[ -7   0 -11   3  -5  -9  -2   3   6   1   4  -1 -19  -8 -39  10   3 -22
  -3  -7  -3 -24  -2  -5  -3   8  -1 -10  44  12   4 -24  -3   7  -4  -9
   0   8  -3  18   6   3  19  19   1  16  -8 -16   1   2   2   3  13   8
 -10   8   1   8  -3   0   4   4   0   1   9  -4  -4   1 -20  -3 -18   3
   5   1   2] -> <77>
[  3  42   0 -12  21   3  15   7 -19   4 -31  -2 -10  -9  12  10  -9  16
 -16  -8 -12  13  -1  24  37   1   3 -17   9  -5   3  47 -38  17 -13 -13
  56  12  -4 -27 -27   4  48 -14 -64  14   4   8  12  25   6  25   3   3
   2 -10  -8  -8   8  -4   6   1 -20  -5  -3 -13  -9  -8  26  -8 -13   4
  14  23   6] -> <67>
[ 12 -24   4 -59   7  -1   8   3  -6   3 -16   5  -9  -7  10   7   0   7
 -10   6 -21  21  10  12  17  15  -1 -23   8   2   1  34 -16  15 -21 -19
  12   7 -10 -31 -25   3  23  -7 -37  -1 -10  25  15  22  15  10   4   3
  -5  -8  -5 -39  17  -7  14   4  -5   3  -8  -8 -52 -18  15   5 -23   8
  -4  24  -9] -> <67>
[ 13   8  -1 -39  14   6   6  -1 -10   8 -19  13   3  -6   2  -7 -15   7
   3   9  -5   6  -3   0  17  12   2 -12  -1  -8   4  28  -1   6  -2 -10
  11 -10  -6 -19  -1  -6  41 -12  -3   2  -4  32   0  14   3   3   5 -11
  -1 -13   1  -4   1 -11   5  -5  -2  18  -7  -2  -8 -12   8   0 -14 -12
  -3   2   5] -> <67>
[ -5  37   5  22  11 -19   0  18  -5   2 -37   0 -44  11  -2  12  36  -5
   0 -10 -27  13  -2  22  18 -14 -18 -30  -1   8   3  19   3   6 -28 -22
   4  19 -15 -11 -21   7  12 -22 -49 -12  -8 -24   3  14 -12  27  18  22
  -2  -6  -6   1   3  13  -3  13  -1 -15   5  -4 -14  -8  -2  -8  -5  -8
   0  19  -3] -> <67>
[ 14 -19  23 -38   3   7 -10   1 -10   1  -7   3 -28  -5  -2  -9   1   8
   4   5   3   1   0  -3  20  15  -7  -9   3  -4  -4  11   3   7  10  -9
  -1  -7  -8 -10 -15  -8   6  -2   1  -4  -4  24   3  10  -1 -11  10   5
  -7 -33  -7  -9   7 -12   8  13  -2  13  -9   2 -12  -4   5  16  -9   4
   9   6   8] -> <67>
[ 15 -11   6 -22   3   1  11   6  -1   1 -13   1  17  -9   8   1  -7  18
 -10   0   6  11   9  22   1   4   1 -12   6 -15  -7  20 -21 -14  -8  -3
   8   3  -2 -20 -11  -4   6 -13 -10  12  -2  30   0   7  11   5  -1   0
  -1 -13 -19 -15  16 -16  -9 -14  -2   2 -10   9  -6   0   1   5 -18  11
  -3  16   1] -> <67>
[ 17 -31   9 -55   1  -1  -2  -9  10  -4   6  -3   5 -13  -7   9 -11  23
  -6   6  10   8  17  -9 -10  14   2  -2  23  -9  -3   7 -40   7  11   3
  14  -2  -4 -35 -19   4   2  -1 -17  33  -4  42  -2   0  25  -6   4   1
  -2  -4   9 -22  14  -9 -12 -18   5 -10 -16  -1  -6 -11  -1   1  -6  -2
   4  11   5] -> <68>
[ 14 -21  -9 -44   3   9  -4  -3  10  10  10   7   4   1  14  -5  -3 -13
   8  14  16 -19   5 -17   5  -5  10  32  -1  -3  -6 -13  -2  14   8   3
   5 -15  10  -3  15 -10   4  17  37 -12  -8  28   1 -14  15 -28   3   7
  -5  -5   9   5 -17 -13  12   3   2  32  -6   2   8  -1  -7  13 -14  33
  -9 -14   8] -> <71>
[  6 -58  -8 -41 -12  -6  -8  -5 -27 -12  21   3  47   3   0   0  -8  -8
   1   9  29 -11   6 -17 -16   2  24   3  22 -22   8  -2 -18  18  46  -5
   5  -1  -4 -36  15 -13  21  16  14  42   9  64  -6  -2  10  11 -15 -16
  -6  -4  -7  -4  17 -11 -26 -32   3  36  -9  11  -4  -8   7  15  -8   4
  13   2  20] -> <71>
[ 15 -13   0 -41  -3  13   0  -4  12   2  15  -2  11  -5   3  -1  -4  20
  17  21  46 -13  10 -21   2   9  -4  16   6 -25  -6   8 -15  10  12  21
  15 -21   0   7  10 -13   5  11  -1   8  -2  31  -5 -11  20 -23  31   4
 -13   5  -3  -3  -2 -11   4 -11   4   3 -12   5   6  -6  -1   0  11  12
  -3  -8   4] -> <71>
[ 24  20  -2 -49  13   8   7   3 -30  14 -14   7  29  -1  13  -3  -7  -3
 -13  17  11   1  -7  -7  35  -5  -8 -17 -15 -32  11  14 -11  17  12 -10
  22 -20  11  -6  -4 -15  33  -5   5  15   6  35   5  17   0  -4  -5 -18
   3 -10 -16  -4   6 -50  14  10 -15  47   4   5  -2 -15  14   4   4   7
   5  -3   7] -> <67>
[  3 -52  -5 -28  -9   1  -9  -1   5   3  21   2  25  10   0  -3  -1   2
  10   6  15  -8   5 -27 -19   1   7   9   7  -4 -10 -26  14   1  25   2
   7 -13  10   7  12  -7  -5 -16  32  -2  -1  16   0  -4  30 -10 -10  -9
 -14   1   4   4   4  -7 -12 -19   8  46  -4  17  -2   3 -25  15  -1  -1
  -1  -6   8] -> <71>
[ 17 -21  -3 -23   0   4   1   6  -1  11  -5  -2  49  29   5 -12  -5 -11
   8  10  19  13  -6 -12  -1   6   8   9   2  -5   6  -3  -4   5  16  -1
   5 -21   0 -22   7 -13   4   3  12  11  10  41  23   8  -2  -6 -13  -6
  -4  -7 -19  11   3 -11   2 -15   1  31   0  -1   3   3   3  -5   6 -20
   2  -3   0] -> <71>
[ 15  -1  19 -26  22   2   6  -3 -19  12 -21   9  19 -20  -8   3   2   0
 -18  11  19   8  -5   2  23   1  -7  -5 -13  -3   5  27  -2   8 -13 -18
  17  -9   3 -16  -9 -10  33  -7  -3   6  14  26   7  23  -3 -20  -2  -7
  -3 -15  -7  -3   9  -6   2   1  -8  27  15   1   0  -5   5  -2  -4   3
   3  -2  -8] -> <67>
[  9  64  11 -15  17   1  25  -1 -54   9 -38   4  -3 -10  -1   0  -2   5
  -9   4  -9  -4 -23   3  62   4  -6   3 -14  -3  15  35 -27  19  -9  -1
 -12 -26  15 -11 -22  -6  40   9 -25  -5  13   7  -3  12 -10   6   1 -14
  -5  -9  -7   6   0  -7  20  12  -6   5  14  -4  -3 -17  17  -6  -2  -3
   9  13  -4] -> <67>
[  7 -22   4   1   0  -8   0  -3 -17   1   0  -5  58  -2  -6  -2  -5   4
 -22  -5  -9  25   6   6  -8  13   8  -6   2  -1   5   3  -8  -1  24  10
   3  -8  -4 -34 -10  -4   5  -9  29  30   8  40   1  10 -26  13 -13 -25
   8  -5  -1  -9  18  -3 -17 -17  -1  11  -9  -2   7  -2  -2 -10  18 -10
   6   8  -7] -> <74>
[  3  19   6 -29  14  -4   6  -2   0  -3  -2   8 -24 -16  -7  12  -5  17
  -5   3 -41 -11  -7   0  22   7   0 -16   9  -7  -1  12 -14  10   2 -16
   0   1   4  -4 -15  -4  33   1 -26   1  -7   0   2   6  13  12  25   5
   2  -5  -2   3   2   0   0  17  -1   0  -8  -8  -7   3   9 -12 -21   0
   2   8   2] -> <67>
[  0 -17  10  19  15  -4  -2   6 -13  20  12  -8  41  15 -11 -12  12 -22
   0  -3   4  -4   8  -2 -17  -7   3  -7  -5   4   3  -3  21  -4  22 -11
   5  -7   0  -7   7  -6   2  -5  23   7   5  20  11   2  -9  15 -19 -10
   9  64   2   3   0   6 -12  -7  -1  32   2   5 -12  -5   5   2   8 -18
   6   0   7] -> <66>
[-13 -64  16  11  -2 -16 -21  10 -43   2  -3  -5  64  -7  -1  -4  23 -10
 -15 -10  20  22   8  21 -47  -7   4   2  10   7   5  21  11  -8  42  -5
  12  18 -11 -42 -15   3  -2 -31  -8  28  10  30   7  13 -16  38 -14  -4
  -1  -6 -11  -6  26  24 -33 -13  -3  14   0   6 -13  -4  -2   5  13 -17
  13  13 -10] -> <74>
[  8   7   2 -49  18  -2  12   6 -15   1 -37  11  15 -13  -5   6  -7  46
 -16   3  24  36  -5  17  28  14  -4  -1  -2   1   0  61   9   5  -9 -18
  20   1  -7 -47 -36  -9  37 -22 -30   5  -1  38   1  23  -6   7   2   2
  -3 -21   3 -22  30  -2  -1   2 -12  27   5  -9 -16 -18  14  -2  -4  -7
   8  18   5] -> <67>
[ 20   0   0 -45   1  -7  13   2  -5   3  -8   7 -22  -5   1   5 -11  15
   0   1  -1  -6   9   3  22  17  -6  -4   6   3  -2   9 -23  16  -9 -17
   4   4  -3  -3  -2  11  20  12  -3   1 -15   5  -5   8  18  -7  13  -1
   2  -3 -20  -6  -1 -14   0   3  -8   4 -10  -1 -10  24  -2   4 -20  10
   3   4   1] -> <67>
